Below is a small trained network, with its code and all its weights. Each question gives an input and a class and asks what happens when units are switched off, that is, made to give their printed mean instead of their output.

import numpy as np


def w(rows, s, z=0):
    codes = np.array(rows[::2]) - 128.0
    scale = np.full(codes.shape[1], s)
    scale[-1] = z or s
    return codes * scale


def f(y):
    return np.maximum(y, 0)


def log_softmax(a):
    a = a - a.max(-1, keepdims=True)
    return a - np.log(np.exp(a).sum(-1, keepdims=True))


def net(x, mask):
    res = np.array(x, float).reshape(1, 7) / 4 @ E
    y = f(res @ A[0][:, :-1].T + A[0][:, -1])
    res = res + np.where(mask, y, B[0][:, -1]) @ B[0][:, :-1]
    return log_softmax(res[-1] @ U[:, :-1].T + U[:, -1])


A, B = {}, {}
E = w([
[110,154,170,64,55],'x0',
[1,187,150,173,136],'x1',
[136,41,181,228,95],'x2',
[85,99,156,63,223],'x3',
[183,195,211,163,141],'x4',
[131,153,123,137,61],'x5',
[179,198,118,164,136],'x6',
],0.0082)
A[0] = w([
[162,151,87,139,68,164],'neuron 1',
[139,178,55,99,61,199],'neuron 2',
[199,145,118,59,234,234],'neuron 3',
[184,144,139,222,149,120],'neuron 4',
[149,179,159,72,176,174],'neuron 5',
[160,129,177,203,148,144],'neuron 6',
[146,118,150,58,185,250],'neuron 7',
[144,2,190,77,86,146],'neuron 8',
[139,142,133,203,121,117],'neuron 9',
[61,197,231,95,155,201],'neuron 10',
[191,125,127,197,124,152],'neuron 11',
[174,189,55,149,79,198],'neuron 12',
[45,154,64,209,122,227],'neuron 13',
[189,142,83,102,58,78],'neuron 14',
[105,114,25,101,188,140],'neuron 15',
[144,146,128,81,166,229],'neuron 16',
[2,139,85,147,122,186],'neuron 17',
[40,188,177,109,73,126],'neuron 18',
[105,163,124,164,81,141],'neuron 19',
[184,184,100,139,33,184],'neuron 20',
[77,89,13,87,175,247],'neuron 21',
[176,147,126,63,186,172],'neuron 22',
[19,140,177,139,78,110],'neuron 23',
[134,120,103,251,125,146],'neuron 24',
],0.0088,0.0028)
B[0] = w([
[175,118,192,67,192,195],'neuron 1',
[133,112,142,87,210,217],'neuron 2',
[193,172,83,164,110,241],'neuron 3',
[166,147,190,148,31,191],'neuron 4',
[148,210,107,161,144,204],'neuron 5',
[135,131,160,160,37,187],'neuron 6',
[144,165,69,182,116,221],'neuron 7',
[228,2,69,172,64,216],'neuron 8',
[120,128,181,121,68,173],'neuron 9',
[53,182,97,127,55,240],'neuron 10',
[170,102,201,146,99,189],'neuron 11',
[153,150,175,71,170,217],'neuron 12',
[37,79,203,147,146,219],'neuron 13',
[170,99,146,84,202,194],'neuron 14',
[147,89,68,175,208,212],'neuron 15',
[149,166,116,185,149,198],'neuron 16',
[38,77,123,107,156,232],'neuron 17',
[79,155,90,55,104,220],'neuron 18',
[118,115,147,87,117,180],'neuron 19',
[158,146,178,50,165,239],'neuron 20',
[118,65,87,178,190,254],'neuron 21',
[173,164,103,135,131,205],'neuron 22',
[60,98,66,66,83,214],'neuron 23',
[101,107,203,165,93,195],'neuron 24',
],0.008)
U = w([
[168,57,104,145,86,254],'0',
[49,143,113,63,73,96],'1',
[152,122,233,177,56,133],'2',
[163,139,39,172,164,38],'3',
[65,84,137,175,184,106],'4',
[195,120,191,40,194,114],'5',
[131,255,125,171,110,128],'6',
],0.0096,0.0034)

Each question gives the input, the list of numbers given to net, and the class t.
The units are the neurons (one row each of A and B). Each row of codes is followed by its name. A weight is (code - 128) times the scale printed after its matrix; where a second scale follows, it is the last column's (A, B and U).
mask holds one flag per neuron, in row order. A switched-off neuron (its flag False) gives its mean, the last column of its row in B, instead of its output. The means were averaged over made-up inputs and are rounded, as every weight is.
A unit's drop is (log p(t) with every unit on - log p(t) with that unit switched off) / (log p(t) with every unit on - log p(t) with every unit switched off).
The circuit of an input: a set's keep is (log p(t) with only the set's units on - log p(t) with every unit switched off) / (log p(t) with every unit on - log p(t) with every unit switched off). Starting from the 12 units with the biggest drops (on a tie, the unit counted first), units are removed one at a time, each time the one whose removal leaves the highest keep (on an exact tie, the one counted first), for as long as the keep stays at least 0.8.
circuit, biggest first: the units of the circuit, biggest drop first
top k neurons: the k neurons with the biggest drops, biggest first
drop of u: that unit's drop, to one decimal
input [-2,-1,4,3,6,-4,-7], class 0: circuit, biggest first => neuron 8
input [-5,0,7,5,-7,3,8], class 2: top 2 neurons => neuron 24; neuron 4
input [-3,4,5,6,7,0,-6], class 1: circuit, biggest first => neuron 10; neuron 23; neuron 21
input [5,-4,7,-7,-6,3,6], class 5: circuit, biggest first => neuron 20; neuron 1
input [1,7,2,0,0,-8,-4], class 1: circuit, biggest first => neuron 23; neuron 10
input [-3,1,-4,5,-4,7,-4], class 4: circuit, biggest first => neuron 17; neuron 21
input [8,-5,2,-1,7,4,0], class 5: circuit, biggest first => neuron 20; neuron 14
input [5,8,2,-6,4,-8,5], class 1: top 3 neurons => neuron 18; neuron 23; neuron 10
input [0,6,-3,5,-8,2,5], class 4: top 2 neurons => neuron 21; neuron 15
input [-2,6,8,6,-2,6,-7], class 1: top 3 neurons => neuron 23; neuron 15; neuron 18
input [-3,-3,-7,1,2,-7,8], class 3: top 2 neurons => neuron 15; neuron 10
input [-1,8,1,-6,-1,3,8], class 2: top 2 neurons => neuron 24; neuron 4
input [-3,-5,3,-1,3,5,8], class 2: top 2 neurons => neuron 4; neuron 6
input [-5,2,0,-7,-7,4,-2], class 4: top neuron => neuron 13
input [5,5,8,7,6,7,5], class 1: drop of neuron 23 => 0.3
input [6,-4,4,6,0,-6,1], class 0: drop of neuron 8 => 0.5
input [-1,1,-5,7,0,-7,8], class 3: top 2 neurons => neuron 15; neuron 21
input [-5,-1,2,0,-3,-8,-2], class 3: drop of neuron 15 => 0.3
